Here is a tiny trained network, its code and every weight. The questions are about switching its units off for an input and a target symbol, where a switched-off unit gives its printed mean instead of its output.

import numpy as np


def w(rows, s, z=0):
    codes = np.array(rows[::2]) - 128.0
    scale = np.full(codes.shape[1], s)
    scale[-1] = z or s
    return codes * scale


def norm(h):
    return h / np.sqrt((h * h).mean(-1, keepdims=True) + 1e-5)


def f(y):
    return np.maximum(y, 0)


def softmax(a):
    e = np.exp(a - a.max(-1, keepdims=True))
    return e / e.sum(-1, keepdims=True)


def log_softmax(a):
    a = a - a.max(-1, keepdims=True)
    return a - np.log(np.exp(a).sum(-1, keepdims=True))


def net(x, mask):
    ids = ['αβγηθξπστφψ'.index(c) for c in x.split()]
    T = len(ids)
    res = E[ids] + P[:T]
    u = 0
    for l in range(3):
        q, k, v = (norm(res) @ M[l].T for M in (Q, K, V))
        z = softmax(np.where(np.tri(T) > 0, q @ k.T / 2**0.5, -1e9)) @ v
        res = res + np.where(mask[u], z, O[l][:, -1]) @ O[l][:, :-1]
        u += 1
        y = f(norm(res) @ A[l][:, :-1].T + A[l][:, -1])
        res = res + np.where(mask[u : u + 4], y, B[l][:, -1]) @ B[l][:, :-1]
        u += 4
    return log_softmax(norm(res)[-1] @ U[:, :-1].T + U[:, -1])


Q, K, V, O, A, B = {}, {}, {}, {}, {}, {}
E = w([
[88,128,111,108,81,148,252,119,103,115],'α',
[149,115,110,118,160,139,136,145,13,90],'β',
[107,47,126,101,149,152,155,66,163,106],'γ',
[155,77,193,142,126,179,150,64,160,138],'η',
[133,118,163,121,100,179,155,242,73,128],'θ',
[166,82,185,125,144,181,116,176,151,82],'ξ',
[207,89,127,166,110,189,141,99,138,64],'π',
[220,117,106,63,79,120,131,184,117,67],'σ',
[70,123,172,63,69,138,208,169,171,158],'τ',
[130,136,137,160,129,209,212,82,58,126],'φ',
[181,125,202,161,107,204,165,145,93,124],'ψ',
],0.0026)
P = w([
[249,101,77,136,233,65,225,178,170,162],'0',
[195,77,123,139,199,112,224,169,126,136],'1',
[180,66,158,127,175,122,213,155,112,123],'2',
[163,66,175,122,158,129,192,146,101,116],'3',
[154,69,184,120,145,132,171,133,90,110],'4',
[141,77,188,117,131,134,152,126,85,104],'5',
[133,84,197,118,116,134,134,113,79,102],'6',
[118,89,196,114,106,135,113,107,83,93],'7',
[104,92,190,118,92,133,93,99,80,84],'8',
[89,103,186,121,75,131,75,89,80,79],'9',
[66,113,187,117,61,134,67,85,74,72],'10',
],0.002)
Q[0] = w([
[151,60,205,3,57,142,224,160,17,5],'L0H1',
[160,8,204,50,39,226,118,53,47,16],'L0H1',
],0.0048)
K[0] = w([
[28,94,195,146,34,170,11,60,68,68],'L0H1',
[61,188,175,101,2,121,62,97,81,47],'L0H1',
],0.0041)
V[0] = w([
[138,178,174,150,136,145,174,252,71,151],'L0H1',
[114,174,236,169,108,208,118,73,177,227],'L0H1',
],0.0024)
O[0] = w([
[88,180,144,171,125,77,130,78,208,45,251],'L0H1',
[130,77,3,136,119,168,150,186,164,40,27],'L0H1',
],0.0031,0.0015)
A[0] = w([
[159,115,168,66,42,96,149,155,146,201,2],'L0N1',
[119,118,174,122,166,147,81,172,208,174,79],'L0N2',
[130,135,115,136,195,45,77,107,5,104,157],'L0N3',
[177,221,102,64,150,91,123,90,131,47,112],'L0N4',
],0.0024,0.00061)
B[0] = w([
[98,111,133,133,205,111,65,153,56,125,232],'L0N1',
[77,185,136,178,149,192,89,113,104,153,144],'L0N2',
[127,81,132,192,72,226,190,136,254,120,253],'L0N3',
[50,154,130,165,123,109,138,217,148,59,224],'L0N4',
],0.0027,0.0011)
Q[1] = w([
[50,15,250,123,37,223,173,65,74,48],'L1H1',
[149,33,239,36,28,223,182,195,3,21],'L1H1',
],0.0045)
K[1] = w([
[95,162,165,64,5,171,43,86,61,34],'L1H1',
[45,79,124,101,3,218,64,53,86,94],'L1H1',
],0.0043)
V[1] = w([
[176,93,111,132,91,77,41,154,112,83],'L1H1',
[77,152,97,4,135,107,130,191,137,121],'L1H1',
],0.003)
O[1] = w([
[140,112,171,136,188,70,255,137,116,120,88],'L1H1',
[214,136,149,162,138,215,140,90,126,78,1],'L1H1',
],0.004,0.0025)
A[1] = w([
[174,81,222,125,51,182,112,188,35,191,23],'L1N1',
[172,20,102,151,186,66,90,46,89,143,192],'L1N2',
[186,138,166,211,63,66,93,13,153,93,204],'L1N3',
[192,119,184,136,79,102,129,254,138,132,253],'L1N4',
],0.0021,0.0011)
B[1] = w([
[223,179,26,24,222,187,112,76,82,238,204],'L1N1',
[30,246,92,157,47,149,151,121,116,34,179],'L1N2',
[85,157,218,71,70,228,40,120,254,115,163],'L1N3',
[40,128,44,164,85,171,100,26,89,128,255],'L1N4',
],0.0019,0.003)
Q[2] = w([
[205,224,60,171,202,85,89,211,252,193],'L2H1',
[166,159,37,149,173,37,238,159,255,174],'L2H1',
],0.0044)
K[2] = w([
[38,198,33,200,198,173,230,53,225,165],'L2H1',
[18,158,101,172,223,193,112,98,228,254],'L2H1',
],0.003)
V[2] = w([
[195,36,161,123,112,89,54,167,177,154],'L2H1',
[181,233,87,98,254,79,94,198,183,108],'L2H1',
],0.0018)
O[2] = w([
[88,86,145,164,6,142,164,96,144,154,58],'L2H1',
[112,89,165,74,94,172,104,117,54,73,8],'L2H1',
],0.0027,0.0018)
A[2] = w([
[119,63,9,109,33,125,64,213,145,136,91],'L2N1',
[127,128,220,189,128,166,241,32,109,179,187],'L2N2',
[131,50,107,119,89,106,200,253,52,140,167],'L2N3',
[120,132,113,244,107,149,170,142,156,196,2],'L2N4',
],0.0025,0.00089)
B[2] = w([
[177,176,144,143,149,106,102,253,99,149,169],'L2N1',
[206,137,151,95,158,77,147,158,106,108,250],'L2N2',
[118,53,116,130,99,145,143,120,160,160,190],'L2N3',
[155,107,141,116,74,160,100,52,110,130,166],'L2N4',
],0.0043,0.0022)
U = w([
[108,243,90,38,110,238,15,103,199,123,97],'α',
[18,196,243,121,44,24,13,1,123,240,81],'β',
[205,113,16,106,235,219,82,68,20,216,81],'γ',
[222,39,43,171,58,155,111,239,201,224,54],'η',
[63,170,239,214,218,58,87,97,205,24,94],'θ',
[145,47,230,34,65,84,113,181,20,51,252],'ξ',
[30,5,54,77,197,47,228,74,156,246,65],'π',
[232,219,202,47,224,37,245,113,131,123,32],'σ',
[247,110,116,236,48,253,107,13,195,35,85],'τ',
[42,239,63,202,155,91,32,234,87,120,101],'φ',
[41,108,2,249,43,15,167,141,231,23,126],'ψ',
],0.0052,0.0041)

Each question gives the input, a string of symbols that net reads in full, and the target symbol t.
The units are the heads (2 rows each of Q, K, V and O) and the neurons (one row each of A and B). Each row of codes is followed by its name. A weight is (code - 128) times the scale printed after its matrix; where a second scale follows, it is the last column's (O, A, B and U).
mask holds one flag per unit, layer by layer, with each layer's heads first. A switched-off unit (its flag False) gives its mean, the last column of its rows in O or B, instead of its output. The means were averaged over made-up inputs and are rounded, as every weight is.
A unit's drop is (log p(t) with every unit on - log p(t) with that unit switched off) / (log p(t) with every unit on - log p(t) with every unit switched off).
The circuit of an input: a set's keep is (log p(t) with only the set's units on - log p(t) with every unit switched off) / (log p(t) with every unit on - log p(t) with every unit switched off). Starting from the 12 units with the biggest drops (on a tie, the unit counted first), units are removed one at a time, each time the one whose removal leaves the highest keep (on an exact tie, the one counted first), for as long as the keep stays at least 0.8.
units of the circuit, in order: the units of the circuit, biggest drop first
top k neurons: the k neurons with the biggest drops, biggest first
top k neurons in layer l: the k neurons of layer l with the biggest drops, biggest first
input ψ φ ψ α α π τ, target π: top 3 neurons in layer 0 => [L0N3; L0N1; L0N2]
input θ π ψ σ σ, target σ: units of the circuit, in order => [L1H1]
input β ψ β ψ α ξ τ σ α ξ γ, target ξ: units of the circuit, in order => [L0H1; L1N4]
input σ π ψ α, target ξ: units of the circuit, in order => [L2H1; L1N1]
input γ η ξ β β, target β: units of the circuit, in order => [L0H1; L1H1; L0N3]
input γ ψ ξ α, target σ: top 3 neurons => [L1N4; L2N2; L0N3]
input β β η φ, target η: top 3 neurons => [L1N4; L2N1; L1N1]
input α π η σ σ η η ψ θ, target ψ: top 2 neurons => [L1N4; L2N2]
input ψ π ψ β π σ α σ η, target σ: units of the circuit, in order => [L1H1; L2N2]
input ξ π ξ ψ σ β, target σ: units of the circuit, in order => [L0H1; L2N2; L0N3]
input γ ψ σ, target ψ: units of the circuit, in order => [L0N4; L2N2; L1N4]
input ψ γ π τ σ β β τ η ξ π, target ξ: units of the circuit, in order => [L1H1; L0H1]
input σ π β σ σ η τ α α π τ, target ξ: top 2 neurons in layer 0 => [L0N4; L0N1]
input θ σ θ, target σ: units of the circuit, in order => [L0H1; L2N2; L0N4]
input η β π, target ψ: units of the circuit, in order => [L1H1; L1N2]
input ξ α η σ, target η: units of the circuit, in order => [L2N3]
input ψ π γ τ γ η, target γ: top 2 neurons in layer 2 => [L2N3; L2N4]
input σ π π α θ θ γ π ψ η β, target η: top 3 neurons => [L0N3; L2N3; L2N1]
input σ ψ σ θ θ θ σ β, target σ: top 3 neurons => [L2N2; L1N4; L1N1]
input φ τ β θ σ η β σ σ σ ψ, target σ: top 2 neurons => [L2N2; L1N4]
input α β σ σ θ α τ, target α: units of the circuit, in order => [L1H1]
input ξ ξ τ η ψ ψ φ, target ψ: units of the circuit, in order => [L0H1; L1N1]
input π γ σ θ, target σ: top 2 neurons => [L1N4; L2N2]
input τ σ ψ η φ π ψ η ψ, target η: top 2 neurons in layer 2 => [L2N3; L2N1]
input α ξ σ ξ α, target ξ: top 3 neurons => [L0N1; L1N2; L1N1]
